Below are the code and all the weights of a small trained network. Each question names an input and a class and asks about switching units off, where a switched-off unit gives its printed mean instead of its output.

import numpy as np


def w(rows, s, z=0):
    codes = np.array(rows[::2]) - 128.0
    scale = np.full(codes.shape[1], s)
    scale[-1] = z or s
    return codes * scale


def norm(h):
    return h / np.sqrt((h * h).mean(-1, keepdims=True) + 1e-5)


def f(y):
    return y / 2 * (1 + np.tanh(0.7978845608 * (y + 0.044715 * y**3)))


def log_softmax(a):
    a = a - a.max(-1, keepdims=True)
    return a - np.log(np.exp(a).sum(-1, keepdims=True))


def net(x, mask):
    res = np.array(x, float).reshape(1, 6) / 4 @ E
    u = 0
    for l in range(4):
        y = f(norm(res) @ A[l][:, :-1].T + A[l][:, -1])
        res = res + np.where(mask[u : u + 3], y, B[l][:, -1]) @ B[l][:, :-1]
        u += 3
    return log_softmax(norm(res)[-1] @ U[:, :-1].T + U[:, -1])


A, B = {}, {}
E = w([
[58,121,135,123,9,128,121,71,143,137],'x0',
[123,123,142,124,130,124,128,141,150,126],'x1',
[146,175,232,86,192,96,148,122,46,61],'x2',
[148,145,134,157,119,122,126,119,130,115],'x3',
[132,126,138,135,124,123,128,132,124,151],'x4',
[102,130,112,125,140,117,147,136,125,118],'x5',
],0.011)
A[0] = w([
[66,130,106,131,205,122,126,63,117,144,205],'0.n0',
[82,145,254,78,83,62,98,101,11,50,1],'0.n1',
[80,70,179,81,84,36,138,106,104,126,129],'0.n2',
],0.005,0.0044)
B[0] = w([
[235,109,157,149,104,147,116,101,102,99,180],'0.n0',
[225,199,120,2,75,230,201,154,143,210,255],'0.n1',
[177,229,101,108,117,108,109,74,202,87,185],'0.n2',
],0.0081,0.0047)
A[1] = w([
[99,135,152,178,80,71,39,55,127,102,250],'1.n0',
[254,115,71,150,221,186,165,149,201,182,161],'1.n1',
[214,84,16,204,125,129,86,220,186,104,41],'1.n2',
],0.0066,0.0017)
B[1] = w([
[127,62,104,88,197,88,155,97,161,147,156],'1.n0',
[97,63,85,157,127,12,109,186,59,125,255],'1.n1',
[150,128,119,106,55,145,157,194,89,134,229],'1.n2',
],0.011,0.0082)
A[2] = w([
[192,141,117,106,134,216,216,215,118,119,75],'2.n0',
[117,128,172,97,2,199,208,1,187,161,254],'2.n1',
[91,49,10,105,189,65,122,64,211,155,105],'2.n2',
],0.0072,0.0037)
B[2] = w([
[54,72,98,217,173,118,28,182,113,160,167],'2.n0',
[99,143,46,158,82,196,208,34,223,141,246],'2.n1',
[52,51,127,255,103,149,70,167,101,174,176],'2.n2',
],0.0087,0.011)
A[3] = w([
[135,212,128,71,82,120,189,70,175,110,5],'3.n0',
[153,160,210,111,248,106,75,131,65,113,48],'3.n1',
[130,151,122,142,47,132,179,102,135,147,216],'3.n2',
],0.011,0.0024)
B[3] = w([
[186,215,40,38,144,79,94,191,72,101,230],'3.n0',
[134,139,253,125,177,134,19,55,230,63,240],'3.n1',
[184,138,197,54,207,153,214,71,141,62,254],'3.n2',
],0.011,0.008)
U = w([
[131,47,80,160,105,51,117,236,60,154,215],'0',
[110,167,169,151,118,137,131,120,102,144,36],'1',
[171,147,252,111,197,78,40,123,150,70,211],'2',
[80,166,175,115,129,177,138,153,115,133,24],'3',
[106,156,173,137,129,153,129,120,117,151,27],'4',
[75,71,89,172,99,207,183,51,213,151,170],'5',
[117,165,164,156,109,170,120,121,120,117,3],'6',
[193,243,102,25,136,140,181,87,157,94,223],'7',
],0.015,0.0045)

Each question gives the input, the list of numbers given to net, and the class t.
The units are the neurons (one row each of A and B). Each row of codes is followed by its name. A weight is (code - 128) times the scale printed after its matrix; where a second scale follows, it is the last column's (A, B and U).
mask holds one flag per neuron, layer by layer. A switched-off neuron (its flag False) gives its mean, the last column of its row in B, instead of its output. The means were averaged over made-up inputs and are rounded, as every weight is.
A unit's drop is (log p(t) with every unit on - log p(t) with that unit switched off) / (log p(t) with every unit on - log p(t) with every unit switched off).
The circuit of an input: a set's keep is (log p(t) with only the set's units on - log p(t) with every unit switched off) / (log p(t) with every unit on - log p(t) with every unit switched off). Starting from all 12 units, units are removed one at a time, each time the one whose removal leaves the highest keep (on an exact tie, the one counted first), for as long as the keep stays at least 0.8.
units of the circuit, in order: the units of the circuit, biggest drop first
unit that matters most: the unit with the biggest drop
k most important neurons: the k neurons with the biggest drops, biggest first
drop when u is switched off: that unit's drop, to one decimal
input [3,-3,-1,-5,3,-1], class 5: 3 most important neurons -> [0.n1 1.n1 2.n2]
input [4,-2,-1,0,-1,6], class 5: units of the circuit, in order -> [0.n1]
input [1,-5,-1,5,-5,-3], class 5: 3 most important neurons -> [0.n1 1.n0 1.n1]
input [1,6,-2,-5,0,-2], class 5: 2 most important neurons -> [1.n1 0.n1]
input [-4,-3,1,3,-1,3], class 2: 4 most important neurons -> [2.n1 0.n1 3.n1 2.n2]
input [-8,0,1,-4,0,7], class 2: 3 most important neurons -> [2.n1 3.n1 0.n1]
input [0,-7,0,-3,-8,-3], class 0: 2 most important neurons -> [2.n1 3.n1]
input [5,-6,0,-6,3,2], class 5: 2 most important neurons -> [0.n1 2.n2]
input [-8,-6,0,5,-6,4], class 0: 3 most important neurons -> [1.n1 3.n2 1.n2]
input [-8,1,1,0,7,7], class 2: 4 most important neurons -> [2.n1 3.n1 0.n1 2.n2]
input [-6,2,1,-6,-5,7], class 2: 3 most important neurons -> [2.n1 3.n1 0.n1]
input [-7,3,2,-3,-7,7], class 2: 2 most important neurons -> [3.n1 2.n1]
input [3,6,0,2,-5,1], class 5: drop when 1.n0 is switched off -> 1.5
input [0,0,-1,0,3,-5], class 0: unit that matters most -> 2.n1
input [0,2,-7,-8,1,-1], class 0: drop when 2.n1 is switched off -> 0.7
